Below are the code and all the weights of a small trained network. Each question names an input and a class and asks about switching units off, where a switched-off unit gives its printed mean instead of its output.

import numpy as np


def w(rows, s, z=0):
    codes = np.array(rows[::2]) - 128.0
    scale = np.full(codes.shape[1], s)
    scale[-1] = z or s
    return codes * scale


def norm(h):
    return h / np.sqrt((h * h).mean(-1, keepdims=True) + 1e-5)


def f(y):
    return np.maximum(y, 0)


def log_softmax(a):
    a = a - a.max(-1, keepdims=True)
    return a - np.log(np.exp(a).sum(-1, keepdims=True))


def net(x, mask):
    res = np.array(x, float).reshape(1, 2) / 4 @ E
    u = 0
    for l in range(2):
        y = f(norm(res) @ A[l][:, :-1].T + A[l][:, -1])
        res = res + np.where(mask[u : u + 7], y, B[l][:, -1]) @ B[l][:, :-1]
        u += 7
    return log_softmax(norm(res)[-1] @ U[:, :-1].T + U[:, -1])


A, B = {}, {}
E = w([
[123,193,181,78,49,180,101,151,129],'x0',
[88,117,254,155,52,121,129,114,163],'x1',
],0.0085)
A[0] = w([
[127,249,52,101,50,172,154,72,126,6],'L0N0',
[168,213,121,81,64,156,52,254,30,142],'L0N1',
[152,215,74,50,150,202,162,125,104,137],'L0N2',
[88,120,172,87,101,189,131,148,133,139],'L0N3',
[143,151,35,162,215,118,169,119,105,118],'L0N4',
[174,207,119,95,174,218,152,165,61,135],'L0N5',
[165,180,132,77,134,47,152,88,168,83],'L0N6',
],0.0062,0.0025)
B[0] = w([
[96,226,74,226,89,225,173,129,101,176],'L0N0',
[151,113,114,242,76,143,203,110,68,228],'L0N1',
[213,143,185,32,217,29,79,91,110,209],'L0N2',
[201,158,60,195,181,87,253,141,79,188],'L0N3',
[113,54,245,127,98,114,132,207,193,253],'L0N4',
[56,52,113,22,90,66,29,118,241,198],'L0N5',
[68,210,142,38,121,149,104,78,100,128],'L0N6',
],0.0048,0.0074)
A[1] = w([
[58,124,206,109,116,104,81,171,206,106],'L1N0',
[130,254,85,89,90,224,82,93,119,47],'L1N1',
[113,32,122,193,195,142,164,154,164,134],'L1N2',
[34,225,223,130,50,136,135,36,190,156],'L1N3',
[162,166,75,195,159,61,175,89,79,96],'L1N4',
[223,115,194,160,9,80,145,80,119,253],'L1N5',
[105,104,81,121,186,102,146,140,148,143],'L1N6',
],0.0064,0.0023)
B[1] = w([
[163,171,21,112,226,198,143,200,134,183],'L1N0',
[135,83,156,213,31,66,154,1,112,152],'L1N1',
[138,209,169,112,21,150,136,99,100,228],'L1N2',
[153,129,41,97,126,54,87,41,132,206],'L1N3',
[112,233,179,169,177,247,141,189,163,171],'L1N4',
[120,70,161,111,179,151,106,193,118,255],'L1N5',
[107,123,150,194,91,122,91,42,79,177],'L1N6',
],0.0076,0.0093)
U = w([
[144,128,191,222,62,128,160,54,67,170],'0',
[171,40,111,55,155,42,50,72,133,186],'1',
[138,148,158,107,194,211,119,229,134,222],'2',
[9,119,98,90,121,152,163,121,167,22],'3',
[39,133,71,111,138,134,173,98,152,23],'4',
[14,110,66,90,114,118,181,106,122,27],'5',
[26,106,64,83,119,148,201,101,159,3],'6',
],0.012,0.0047)

Each question gives the input, the list of numbers given to net, and the class t.
The units are the neurons (one row each of A and B). Each row of codes is followed by its name. A weight is (code - 128) times the scale printed after its matrix; where a second scale follows, it is the last column's (A, B and U).
mask holds one flag per neuron, layer by layer. A switched-off neuron (its flag False) gives its mean, the last column of its row in B, instead of its output. The means were averaged over made-up inputs and are rounded, as every weight is.
A unit's drop is (log p(t) with every unit on - log p(t) with that unit switched off) / (log p(t) with every unit on - log p(t) with every unit switched off).
The circuit of an input: a set's keep is (log p(t) with only the set's units on - log p(t) with every unit switched off) / (log p(t) with every unit on - log p(t) with every unit switched off). Starting from the 12 units with the biggest drops (on a tie, the unit counted first), units are removed one at a time, each time the one whose removal leaves the highest keep (on an exact tie, the one counted first), for as long as the keep stays at least 0.8.
circuit, biggest first: the units of the circuit, biggest drop first
unit that matters most: the unit with the biggest drop
top k neurons: the k neurons with the biggest drops, biggest first
k most important neurons of layer l: the k neurons of layer l with the biggest drops, biggest first
drop when u is switched off: that unit's drop, to one decimal
input [3,4], class 1: circuit, biggest first => (L1N3)
input [-3,-3], class 2: 3 most important neurons of layer 1 => (L1N3; L1N0; L1N1)
input [5,-3], class 0: 3 most important neurons of layer 0 => (L0N0; L0N1; L0N4)
input [2,-5], class 1: top 2 neurons => (L0N5; L0N2)
input [2,-4], class 1: 2 most important neurons of layer 0 => (L0N5; L0N2)
input [2,3], class 2: top 2 neurons => (L0N3; L0N5)
input [-3,-2], class 2: 3 most important neurons of layer 1 => (L1N0; L1N3; L1N1)
input [-8,-7], class 0: circuit, biggest first => (L1N6; L1N2; L1N0; L1N4)
input [-2,6], class 1: top 2 neurons => (L1N3; L0N1)
input [7,-6], class 0: top 3 neurons => (L0N0; L1N1; L0N1)
input [-2,-3], class 2: top 3 neurons => (L0N4; L1N0; L1N3)
input [0,3], class 2: 2 most important neurons of layer 1 => (L1N4; L1N5)
input [5,8], class 1: circuit, biggest first => (L1N3; L1N2)
input [8,-7], class 0: unit that matters most => L0N0
input [8,-5], class 0: top 3 neurons => (L1N1; L0N0; L0N1)
input [-4,6], class 1: top 2 neurons => (L1N3; L0N1)
input [1,3], class 2: 2 most important neurons of layer 0 => (L0N3; L0N5)
input [3,2], class 2: top 2 neurons => (L0N3; L1N4)
input [1,-5], class 1: top 3 neurons => (L0N2; L1N4; L1N5)
input [8,-4], class 0: unit that matters most => L1N1
input [-2,1], class 2: top 2 neurons => (L1N0; L0N3)
input [2,1], class 2: top 2 neurons => (L0N3; L1N4)
input [6,-2], class 0: 2 most important neurons of layer 0 => (L0N0; L0N1)
input [1,-4], class 1: 2 most important neurons of layer 1 => (L1N4; L1N5)
input [-2,-2], class 2: top 3 neurons => (L0N4; L1N0; L1N3)
input [4,5], class 1: top 2 neurons => (L1N3; L1N2)
input [7,-1], class 0: circuit, biggest first => (L1N1)
input [0,6], class 1: top 2 neurons => (L1N3; L0N4)
input [0,0], class 2: 2 most important neurons of layer 0 => (L0N0; L0N5)
input [-1,8], class 1: drop when L1N3 is switched off => 1.1
